(in the rows, 128 means zero)
Each row of numbers belongs to one of the elements below and depends on some of the facts about them. Some rows are named. Which element is each other row?

How the elements are related:
binukli: ψ 424; μ d; Δ k
bopeke: ψ 361; μ a; Δ l
bovun: ψ 205; μ c; Δ h
bralimar: ψ 291; μ d; Δ i
brifek: ψ 424; μ c; Ω podes; β skozel; Δ h
brime: ψ 945; μ c; Ω stifla; Δ k
brobro: ψ 291; μ e; Δ h
buzer: ψ 945; μ e; β pevo; Δ l
dalon: μ g
dazerir: ψ 733; μ c; β zaplem; Δ h
deflestek: μ d
dekledu: ψ 291; μ e; β grugu,gremor; Δ j
didri: ψ 361; μ g; β gavor,trozek,vevok,paba; Δ k
ditis: ψ 205; μ f; Δ l
ditrik: ψ 161; μ c; β stostavol,sobun; Δ l
drinor: ψ 291; μ b; Δ i
drodor: ψ 424; μ b; Δ j
droflin: ψ 424; μ c; β komer,traple,muden; Δ k
droli: ψ 291; μ g; Δ k
duklis: ψ 205; μ d; β ribel; Δ j
duplu: ψ 361; μ f; Ω ropilon; Δ m
famos: μ c
fimus: ψ 291; μ a; Ω ropilon; Δ k
fipil: μ b
flabrel: ψ 205; μ e; Ω dekledu; Δ j
flasam: ψ 424; μ b; β fleskabom,flole,flegrel,paba; Δ k
flasek: ψ 361; μ c; Ω dekledu,sobun; Δ k
fledrer: ψ 205; μ e; Δ i
flegrel: ψ 945; μ d; Δ h
fleskabom: ψ 205; μ b; Δ k
flilil: ψ 161; μ d; Ω dekledu,kibruflen; Δ j
flole: ψ 945; μ g; Ω gesaval,fimus; Δ h
flotri: ψ 161; μ f; Δ h
fluflur: ψ 161; μ b; Ω gesaval; Δ h
foflir: ψ 205; μ a; Δ k
fotri: ψ 424; μ e; β natrefla,plesafun,vake; Δ j
fulo: ψ 945; μ b; β sule,stegribe,roflos,flilil; Δ j
gavor: ψ 161; μ f; Δ k
gesaval: ψ 161; μ f; Ω flabrel; Δ k
gigridul: ψ 205; μ g; β stostavol,tima,bovun,droli; Δ i
grato: ψ 945; μ c; β gremor; Δ k
gremem: ψ 733; μ a; β sule,pevo; Δ m
gremor: ψ 291; μ a; Δ j
grovis: ψ 733; μ f; Δ j
grugu: ψ 161; μ e; Ω flole; Δ m
keplal: ψ 205; μ g; Δ h
kibruflen: ψ 361; μ f; Ω podes; β maritro,skesku; Δ j
klasaklon: ψ 205; μ a; β skaven,zeves,droli; Δ m
kledu: ψ 161; μ g; Ω nozor; β rakil,trozek; Δ k
klofatu: μ g
klutrel: ψ 361; μ d; Ω ribel; β nizu; Δ k
komer: ψ 291; μ a; Ω grovis,brifek; Δ i
kosir: μ d
lebremom: μ e; Ω traple
loplal: ψ 205; μ c; Δ i
maritro: ψ 291; μ a; Ω roflos; Δ k
metri: ψ 424; μ a; Δ k
mifle: ψ 205; μ a; Δ i
miflek: ψ 945; μ e; β tima,flasek,drinor; Δ j
moskik: ψ 945; μ e; β vuzi; Δ j
muden: ψ 733; μ g; Δ j
mupluk: μ a; β zugrul,vapal
muror: ψ 424; μ g; Δ h
musken: ψ 945; μ a; Ω fluflur; Δ l
muvek: ψ 291; μ e; Δ m
muvi: ψ 733; μ b; Ω grovis; Δ l
naflogral: μ b
natrefla: μ b
nazo: μ g
nesi: ψ 361; μ a; Ω fluflur; β stoplem,zeves,flegrel,trodromem; Δ h
nizu: ψ 361; μ d; Δ k
noklal: ψ 361; μ g; Ω nazo; β droli; Δ l
noskamos: ψ 945; μ a; β zeves; Δ m
nozor: μ c; Ω grovis
nubo: ψ 205; μ g; Ω dekledu,gesaval; β muror; Δ k
paba: μ a; Ω traple
pebro: ψ 361; μ b; Δ k
pevo: μ b; Ω fimus
plaplum: ψ 205; μ c; Ω muvi,lebremom; Δ k
plesafun: ψ 361; μ e; Δ l
plufles: ψ 361; μ b; Δ i
podes: ψ 945; μ e; Ω deflestek,flabrel; Δ m
purom: ψ 161; μ d; Δ m
rakil: ψ 733; μ a; Δ h
ribel: ψ 361; μ e; Ω muvi,tratri; Δ k
ridi: ψ 361; μ d; β grugu,vake; Δ i
rizi: ψ 361; μ b; β flilil; Δ m
rodok: ψ 945; μ e; Δ j
roflos: μ d; Ω kibruflen
ropilon: ψ 161; μ d; Ω dekledu; β fledrer,stegribe,tima,troror,paba; Δ j
saklun: ψ 361; μ f; Ω ropilon; Δ l
sape: ψ 205; μ b; β komer,vake,vopum,paba; Δ h
satoda: ψ 424; μ e; Ω fluflur; Δ k
skaven: ψ 291; μ e; Δ k
skesku: μ a; Ω dekledu,podes
skozel: μ c
sobun: ψ 161; μ e; Ω skaven; Δ j
stafel: ψ 733; μ g; Δ k
stegribe: μ f
stese: ψ 733; μ f; Δ j
stifla: ψ 361; μ g; Ω saklun; β plufles; Δ j
stigron: μ g
stimul: ψ 424; μ e; Δ h
stopedre: ψ 161; μ b; β vofi,plaplum,fimus; Δ l
stoplem: ψ 161; μ d; Δ i
stostavol: ψ 205; μ e; Δ h
sule: μ a
tima: ψ 361; μ b; Δ j
traple: ψ 205; μ b; Ω skaven,drodor,flilil; Δ j
tratri: ψ 733; μ g; Ω flabrel; Δ l
trefli: ψ 424; μ f; Ω deflestek; Δ h
trodromem: ψ 291; μ c; Δ j
troror: ψ 945; μ d; Δ j
trozek: ψ 291; μ c; Δ k
trutun: ψ 161; μ b; Ω skesku; Δ h
tukil: μ a; Ω trutun,musken
vake: μ c
vapal: ψ 733; μ f; Ω pebro,sobun; Δ k
vaplar: μ f
vapli: ψ 945; μ g; Ω plaplum; Δ j
veber: ψ 161; μ e; Ω fledrer; Δ h
vevok: ψ 161; μ a; Δ h
viskenam: ψ 945; μ d; Ω klasaklon; β grugu,zaplem; Δ k
vofi: ψ 291; μ a; Δ i
vopum: μ g
vudre: ψ 945; μ e; Δ l
vuzi: ψ 205; μ a; Ω skesku; Δ h
zaplem: ψ 291; μ d; Δ i
zeves: ψ 945; μ b; Δ l
zugrul: μ a

Some elements and their rows:
[176  88 173 106 100 152 143 116 153 122  93 162 120 137  78  83 101 152
  72 201 194 171 153 109 146 177 145 134 134 161 167 125 106 141 140 116
  96 169 187 164 131 159 148 101 100] -> vofi
[133 144 153 117 138 144 120 102 117 152 142 168 128  89 164 133 159 134
 120 126 119 143  99 130 133 135 103 130 114 141  95 123 125 178 133 115
 133 148  91 145 119 185 152 166 111] -> tukil
[110 144 109 180 154  94 144 121 114 140 136 128 154  52 195 133 184 112
 142 120 115 125 101  94 111  90 131 150  98 148 128 153 200  80 105 113
 184  86 152 136 151 117 147 129 114] -> klasaklon
[135 137 150 138 136 121 130 111 130 159 147 156 126 109 134 134 148 132
 128 125 130 157 121 132 128 128 112 138 125 105 119 155 172 159 127 116
 114 146 122 137  99 139 150 147  95] -> zugrul
[111 148 128 131 151 106 150 117 112 122 147 150  98  94 175 142 145 125
 134 106 121 151 135 134 115 118 116 138 128 104 129 162 162 154 129 131
 156  97 176 132 111 127 109 151 129] -> ditis
[137 151 164 104 149  97 134 157 136 131 121 185  93  61 167 114 104 130
 116 170 125 177 136 103 125 169 119 143 136 116 171 152 103 122 127 131
 143 118 215 179 194 130  94 127 105] -> moskik
[131 173 147 154 173 124 115 109  96 166 159 160 133  67 195 129 159 109
 157 107  87 130 107 143 155 103 112 137 120 118  95 133 151 177 149 117
 174 110  86 149 123 172 142 163 150] -> vuzi
[127 180 141 154 176  96 126 119 115 173 179 162 131  87 196 141 148 116
 171  97 105 139 117 145 132 100 124 141 120  96 107 170 186 171 130 111
 165 118 127 126 109 123 138 150 124] -> veber
[123 169 158 132 161 155 124 128  91 117 117 142  88  91 167 130 126 106
 104 121  92 181 134 107 116 128 105 130 114 106 158 141 105 168 150 136
 146 101 172 182 160 127  85 164 140] -> grovis
[179 101 200  93 123 192 130 102 124 116  78 163 119 139  94  85 100 144
  64 185 158 191 146  83 131 170 142 132 125 176 150  92  71 177 151 114
 102 172 152 181 155 176 136 125 122] -> komer
[ 96 138 143  57  54 137 160  86 118  83 113 169 179 185  97 130 124 239
  55 150 154 191 148  88 127 128 123 150 123 167 138 122 188 146 115 141
  79 148 145 126  65 160 104 116 137] -> ridi
[ 97 189 138  96 158 103 125 109  62 115 188 220 151  67 212 140 150 165
 149 125  80 150 134 159 175  96 115 132 118 119 126 165 157 162 147 132
 192  93 112 144 123 167 108 145 181] -> grugu
[125 147 139 114 109 169 128 133 115 108 113 109 111 132 126 100 132 133
  91 131 140 159 136 123 162 112 123 126 110 129 123 132 140 135 139 137
 124 111 144 179 105 122  88 163 161] -> drodor
[138 148 155 124 141 117 119 115 146 163 137 152 137 113 144 126 138 135
 133 130 137 164 116 120 126 130 116 152 121 102 110 147 161 170 112 117
 110 153 123 142 106 139 141 152  92] -> stegribe
[126 113 136 122  93 178 125 127 111 103 109 110 152 176 113  73 136 154
  94 148 169 129 145 135 207  92 143 141 101 165 109 152 171 120 140 125
  96 135 109 157  62 130 113 134 154] -> pebro
[106 136 135 144 159 113 155 143  98 117 141 161 116 105 189 131 144 110
 135 114 107 148 124 133 129 119 116 156 117 113 145 174 157 146 126 121
 135 109 170 131 116 115 108 137 108] -> foflir
[142 152 153 126 136 127 113 101 141 156 149 152 130 110 144 135 150 138
 132 130 141 162 130 138 129 122 118 129 120  99 119 158 162 150 130 110
 122 147 118 134 101 129 133 159 110] -> famos
[169 175 171 119 151 147 131 156 103 120 131 151  79  77 151 145 101  96
  95 135 104 180 123 104 129 158 111 133 114 115 178 115  77 155 147 140
 152 117 203 216 203 134 105 137 123] -> vapli

Name these rows:
No name comes twice in this set of rows, the named rows included.
[152 147 141 173 181  83 132 144 125 157 140 174 135  26 192 108 142 113
 149 172 119 144 121  96 141 128 152 145 117 132 164 149 141  99 129 109
 188 110 178 186 207 133 139  99 108] : noskamos
[195  96 156 123 116 149 146 156 132 128 110 137 163 127 108  93 125 135
  84 183 198 140 124  84 166 146 175 143  94 217 157 124 118  88 135 108
 123 160 189 182 158 140 171  73  98] : droli
[125 117 139 104  93 147 167 148 117 120 123 137 176 198 128 109 131 157
  94 136 176 135 122  78 166 121 153 183 110 213 112 115 176 139  95 113
  85 155 145 122  87 138 135  96 103] : didri
[123 104 137 108 103 195 126 122 107 102 107 129 150 169 130  69 155 152
  96 149 166 126 132 131 190  99 139 136 104 185  98 130 145 139 129 117
 109 151  91 145  75 153 117 137 166] : flasek
[171 111 159 139 120 177 108 148 127 120  90 129 149 120  97  31 110 138
  81 194 172 152 149 123 217 129 156 116 109 159 157 128 108  99 164 117
 115 149 137 221 140 136 126 105 142] : skaven
[139 150 158 124 136 154 116 106 120 152 130 144 120  94 146 127 152 127
 109 123 109 148 108 136 142 119  98 123 117 113  99 118 130 161 138 119
 133 139  91 158 113 177 137 171 120] : skesku
[162 179 164 157 181  81 117 140 149 199 159 184 135  52 179 125 108 108
 165 132 105 151 119 119 155 129 139 126 136  97 150 152 141 154 159 115
 163 133 154 189 176 137 153 111 110] : flegrel
[180  97 176 127 137 172 131 134 107 116  96 169 151 135 119  52 105 136
  87 192 158 160 147 110 194 153 161 134 115 183 154 117  90 148 169 108
 119 163 145 188 147 162 138 100 129] : maritro
[122 110 121  72  63 161 154 129 113 103 116 122 146 166 109 116 139 170
  68 152 183 126 118 108 173 126 128 157 106 204  91 105 153 130 102 130
 103 133 141 142  88 174 137 131 121] : stifla
[108 164 150 141 172  83 138 153 137 177 128 165 121  86 216  86 122 109
 170 128  94 153 115  94 163 137 119 203 155 122 123 139 152 173  94 101
 141 123 155 152 164 130 110 125  89] : gremem
[167 179 168 143 201 128 102 146 104 157 143 188 117  47 195  93 118 102
 155 154  91 162 129 129 190 136 132 118 126 116 147 135  87 162 165 111
 186 119 135 210 191 153 125 133 151] : podes
[176  95 175 115 140 139 127 149 139 125 107 180 156 138 121  53  95 144
 112 201 199 163 163 116 190 150 171 146 128 180 149 154 110 139 142 102
 103 174 171 161 123 129 136  82 124] : trozek
[131 170 158 114 133 119 117  95 134 144 155 175 146 110 148 131 140 165
 121 133 137 179 136 131 133 120 114 133 129 103 127 162 167 157 120 124
 128 149 119 136 104 133 128 149 115] : vake

Now the same elements, written a new way:
Named rows:
[122 135 118 127 135 119 133 122 134 127 122 123 127 120 137 140 120 127
 128 125 120 106 121 130 133 130 126 132 114 123 122 126 119 138 131 127
 123 117 131 145 132 128 114 125 125 128 130 119 132 132 127 135 129 125
 126] -> vake
[118 117 144 126 134 126 114 124 131 129 137 135 137 145 132 118 146 132
 126 115 127 155 142 146 121 125 164 157 137 111 144 124 134 100 132 153
 143 124 127 106 122 140 130 140 122 134 128 120 125 132 127 102 126 179
 121] -> keplal
[121 143 103 126 122 117 140 114 138 127 117 122 127 122 130 135 124 130
 130 134 117 106 129 143 129 134 135 168 126 135 140 145 121 151 127 145
 120  94 129 164 120 133  97 115 123 130 126 131 122 121 116 160 134 150
 131] -> tratri
[136 116 149 126 128 150 128 136 124 133 141 129 130 131 124 112 140 130
 120 126 132 146 138 127 121 127 127 106 144 120 129 133 133  86 127 120
 132 145 124  79 131 135 144 137 127 129 128 130 132 129 128 105 126 149
 125] -> flabrel
[139 142 104 131 124 131 125 123 115  96 126 128 125 131 111 147 113 124
 127 120 156 151 145 108 127 126 121 148 126 130 124 118 121 160 122 148
 137  93 126 156 132 120  79 101 125 129 129 134 127 122 125 100 131 119
 140] -> mupluk
[130 128 138 106 121 104 127 124 136 146 121 111 119 122 145 133 125 127
 129 130 125 116 135 125 144 130 117 134 126 100 117 131 128 162 127 129
 113  93 127 126 125 113 122 131 129 126 137 102 129 143 123 124 138 128
 145] -> skozel
[127 134  93 151 146 130 150 119 129 109 122 124 132 119 127 151 116 126
 125 118 144 114 132 141 116 140 129 102 110 150 127 121 119 138 131 129
 127 136 137 163 138 137 107 119 119 130 123 143 129 117 121 129 122 122
 111] -> skesku
[142 138 128 132 119 138 142 137 114 138 128 134 125 129 116 129 128 131
 122 142 122 108 138 134 126 134 106 127 129 128 121 137 118 125 125 133
 119 128 123 119 121 123 125 116 132 124 130 146 128 116 123 126 134 118
 138] -> kledu
[125 129 131 133 146 108 136 118 132 135 123 123 137 149 136 142 131 129
 126 116 135 115 143 146 121 137 161 131 112 119 124 116 118 150 133 147
 136 114 141 147 128 132 124 138 122 132 134 115 128 130 129  94 125 149
 115] -> rakil
[131 141 122 131 132 124 133 125 134 124 121 126 125 128 128 132 123 129
 128 134 118 111 124 125 134 134 130 145 125 131 125 134 105 139 128 133
 125 114 128 139 129 126 122 125 127 128 126 129 131 125 127 133 131 126
 126] -> lebremom
[134 148 151 145 142 110 116 138 123 143 113 129 119 116 113 124 135 132
 134 169 112 116 100 142 134 146 102 121 121 160 131 140 117 139 135 139
 129 172 111 126 109  95 160 142 137 119 131 137 121 117 130 147 128  50
 145] -> klutrel
[120 137 140 133 153  97 109 130 132 135 113 128 122 117 137 142 113 126
 136 151 112 109  94 137 145 144 108  96 115 142 121 117 129 145 137 127
 122 175 120 122 120 104 158 151 131 119 135 123 125 129 136 147 122  51
 132] -> nizu
[127 134 117 129 130 120 135 121 136 125 121 122 126 121 135 138 121 126
 131 124 129 108 122 120 131 130 130 117 119 131 122 127 122 144 130 124
 125 114 134 157 134 129 121 129 125 128 129 118 134 133 129 139 127 121
 124] -> natrefla
[126 125 137 124 148 107 121 121 130 126 126 120 127 135 135 138 135 128
 125 110 138 149 150 139 131 129 151 141 127  99 128 110 137 144 134 163
 144 110 125 135 125 121 105 142 117 132 137 110 127 137 125  81 127 152
 127] -> muror
[133 125 122 126 126 131 138 127 130 131 127 131 128 124 136 138 118 126
 126 122 126  98 121 111 134 129 114 102 121 121 110 120 119 137 127 113
 113 127 128 127 137 130 134 129 123 125 131 130 132 130 132 129 126 124
 124] -> gavor
[133 136 146 142 139 123 146 123 130 147 123 129 132 139 121 125 157 135
 125 125 126 114 142 139 110 119 156 142 117 133 131 134 109 139 135 149
 144 105 130 159 126 124 129 139 126 131 134 119 129 130 129  99 126 152
 117] -> fluflur
[136 116 144 126 133 146 138 135 120 136 141 128 129 133 125 112 141 131
 117 129 132 133 148 142 118 131 121 105 132 122 129 135 135  90 127 128
 127 144 123  82 131 132 137 132 130 128 128 135 128 124 121 104 129 142
 127] -> vapli
[120 112 141 127 138 126 125 118 139 129 134 123 135 136 138 116 145 130
 128 106 128 146 135 137 121 125 167 139 138 111 140 124 142 111 134 141
 143 127 130 113 130 141 132 150 118 134 129 115 130 138 129 104 120 182
 113] -> stostavol

Which element is each row?
No name comes twice in this set of rows, the named rows included.
[135 130  95 128 139 122 138 117 126 104 123 118 124 118 129 152 109 124
 123 107 162 146 145 118 129 135 125 109 119 118 118 110 133 164 126 141
 127 100 134 162 140 125  84 114 119 131 128 128 130 129 120  96 126 126
 130] : zugrul
[121 116 137 130 141 125 144 121 134 143 133 120 134 136 137 119 152 134
 123 113 129 135 151 158 114 129 158 127 133 110 137 131 140 113 132 148
 136 124 129 122 127 139 126 146 120 135 130 121 125 131 119 102 126 178
 110] : flole
[129 114 136 135 142 126 143 121 130 143 134 117 132 135 125 113 153 134
 121 118 145 155 159 161 104 132 162 105 133 121 141 136 153 118 132 155
 137 124 131 113 125 137 130 148 123 135 131 128 117 128 115  99 121 181
 117] : vuzi
[125 126 125 114 112 148 114 136 123 106 142 127 128 125 124 111 116 124
 124 138 127 159 129 128 130 127 114 137 141 126 142 141 138  94 120 115
 132 135 125  85 131 136 136 112 138 131 120 135 128 126 126 141 135 129
 141] : gigridul

The same elements again, as new rows of numbers:
Known rows:
[132 142 115 151 143 155 133 127 122 145 173 146 128 149] -> famos
[125 143 139 114 154 125 168 114 140 139 187 164 130 139] -> stegribe
[ 54 163 166 104 155 100 110 102 152 177 131 150 151 124] -> stostavol
[196  95 162 139 115 165 113 105 118 100 144 125 105 155] -> satoda
[123 179  96 135 118 137 172 137  90 216 126 145 111 115] -> stafel
[164 106 110 112  82 153 117 100 144 133 124 150 106 113] -> fimus
[137 144 115 148 136 170 128 124 109 156 163 155 127 139] -> stigron
[139 149 119 146 134 166 129 129 111 152 172 153 135 137] -> dalon
[122 144 122 131 135 140 144 126 128 142 180 146 111 138] -> natrefla
[176 109 111 138 140 181 125 108 110 112 189 132 141 171] -> binukli
[104 114 177 181 198 150 133 142 154 132 151 152 161 158] -> miflek
[ 86 140 132 118 137 111 129 118 121 120 161 159 135 165] -> drinor
[130 141 114 156 136 127 104 124 123 161 145 148 125 159] -> muvek
[ 75 137 172 134 148 136 162  95 156 152 151 143 166 160] -> trodromem
[ 85 118 101 133 162 103 166 143  98 197 101 145 130 160] -> klasaklon
[163 136 132 148  93 141 163 157 114 124 125 143 156  86] -> duplu
[ 92 119 180 143 165 160 152 100 162 126 192 178 167 130] -> troror
[128 152 131 122 141 138 157 105 129 144 194 155 124 128] -> vake

Name these rows:
No name comes twice in this set of rows, the named rows included.
[ 69 141 145 116 108 142  95 145 150 153  86 136 146  82] : trutun
[160 121  90 107 117 143 110 126 130 171  70 141 116 109] : nubo
[128 150  52 131 138 118 124 156  87 187 128 119 101 144] : stopedre
[ 69 146 152 163 135 146  92 111 151 157 149 139 166 154] : brobro
[146 137 121 102 101 113 150 164  72 181  99 114  60  74] : muvi
[ 33 145 143 122 144 119 143 109 133 180 139 164 147 106] : vevok
[ 97 173 122 156 124 141 129 143 105 118 175 146 126  99] : plufles
[ 53 160 133 134 140 148 106 107 123 191 109 141 164 132] : keplal
[ 74 117 170 128  83 147 106 140 131 157  88 120 126  84] : fluflur
[132 137  73  99 133 112 115 125 101 183 154 135 105 124] : ditis
[169 162  90 156 117 140 172 153  85 151 175 151 124 121] : bopeke
[ 37 178 139 134 127 120 154 134 125 205 138 163 159  93] : rakil

